Below are the code and all the weights of a small trained network. Each question names an input and a class and asks about switching units off, where a switched-off unit gives its printed mean instead of its output.

import numpy as np


def w(rows, s, z=0):
    codes = np.array(rows[::2]) - 128.0
    scale = np.full(codes.shape[1], s)
    scale[-1] = z or s
    return codes * scale


def f(y):
    return y / 2 * (1 + np.tanh(0.7978845608 * (y + 0.044715 * y**3)))


def log_softmax(a):
    a = a - a.max(-1, keepdims=True)
    return a - np.log(np.exp(a).sum(-1, keepdims=True))


def net(x, mask):
    res = np.array(x, float).reshape(1, 5) / 4 @ E
    y = f(res @ A[0][:, :-1].T + A[0][:, -1])
    res = res + np.where(mask, y, B[0][:, -1]) @ B[0][:, :-1]
    return log_softmax(res[-1] @ U[:, :-1].T + U[:, -1])


A, B = {}, {}
E = w([
[172,71,110,118],'x0',
[36,201,77,77],'x1',
[2,86,144,130],'x2',
[135,229,122,138],'x3',
[97,77,66,161],'x4',
],0.011)
A[0] = w([
[236,165,54,140,230],'n0',
[28,100,84,90,254],'n1',
[79,254,182,64,22],'n2',
[184,129,225,74,189],'n3',
[178,177,132,142,112],'n4',
[171,142,204,133,67],'n5',
],0.0098,0.0044)
B[0] = w([
[135,211,59,17,253],'n0',
[212,254,19,138,254],'n1',
[228,35,200,114,224],'n2',
[218,224,83,106,208],'n3',
[54,191,188,138,173],'n4',
[104,170,174,235,166],'n5',
],0.0072,0.0094)
U = w([
[56,117,135,73,66],'0',
[168,106,139,53,210],'1',
[172,24,106,180,58],'2',
[103,148,211,159,122],'3',
[30,92,159,51,1],'4',
[139,247,58,97,182],'5',
],0.014,0.0074)

Each question gives the input, the list of numbers given to net, and the class t.
The units are the neurons (one row each of A and B). Each row of codes is followed by its name. A weight is (code - 128) times the scale printed after its matrix; where a second scale follows, it is the last column's (A, B and U).
mask holds one flag per neuron, in row order. A switched-off neuron (its flag False) gives its mean, the last column of its row in B, instead of its output. The means were averaged over made-up inputs and are rounded, as every weight is.
A unit's drop is (log p(t) with every unit on - log p(t) with that unit switched off) / (log p(t) with every unit on - log p(t) with every unit switched off).
The circuit of an input: a set's keep is (log p(t) with only the set's units on - log p(t) with every unit switched off) / (log p(t) with every unit on - log p(t) with every unit switched off). Starting from all 6 units, units are removed one at a time, each time the one whose removal leaves the highest keep (on an exact tie, the one counted first), for as long as the keep stays at least 0.8.
units of the circuit, in order: the units of the circuit, biggest drop first
unit that matters most: the unit with the biggest drop
k most important neurons: the k neurons with the biggest drops, biggest first
drop of u: that unit's drop, to one decimal
input [3,-8,-7,-7,8], class 1: unit that matters most => n0
input [8,-2,1,-1,1], class 2: units of the circuit, in order => (n1 n0)
input [-3,2,3,8,-4], class 3: units of the circuit, in order => (n2 n0)
input [1,0,8,6,-4], class 1: 3 most important neurons => (n2 n0 n3)
input [1,-4,-7,-8,7], class 1: 4 most important neurons => (n0 n1 n5 n2)
input [-7,-1,8,8,-1], class 3: 2 most important neurons => (n2 n0)
input [6,0,7,-4,0], class 5: 2 most important neurons => (n1 n2)
input [0,-5,-2,2,6], class 1: 4 most important neurons => (n1 n3 n5 n4)
input [-3,-6,-5,-8,-5], class 5: 2 most important neurons => (n3 n2)
input [-3,6,-1,-2,-6], class 1: 2 most important neurons => (n2 n0)
input [-1,-3,4,2,0], class 3: drop of n4 => -0.1
input [-2,4,7,-8,3], class 5: drop of n1 => 2.1
input [3,-2,2,0,8], class 2: drop of n4 => 0.2
input [-1,5,8,-4,8], class 5: drop of n1 => 2.6
input [5,5,6,8,-6], class 1: units of the circuit, in order => (n2)
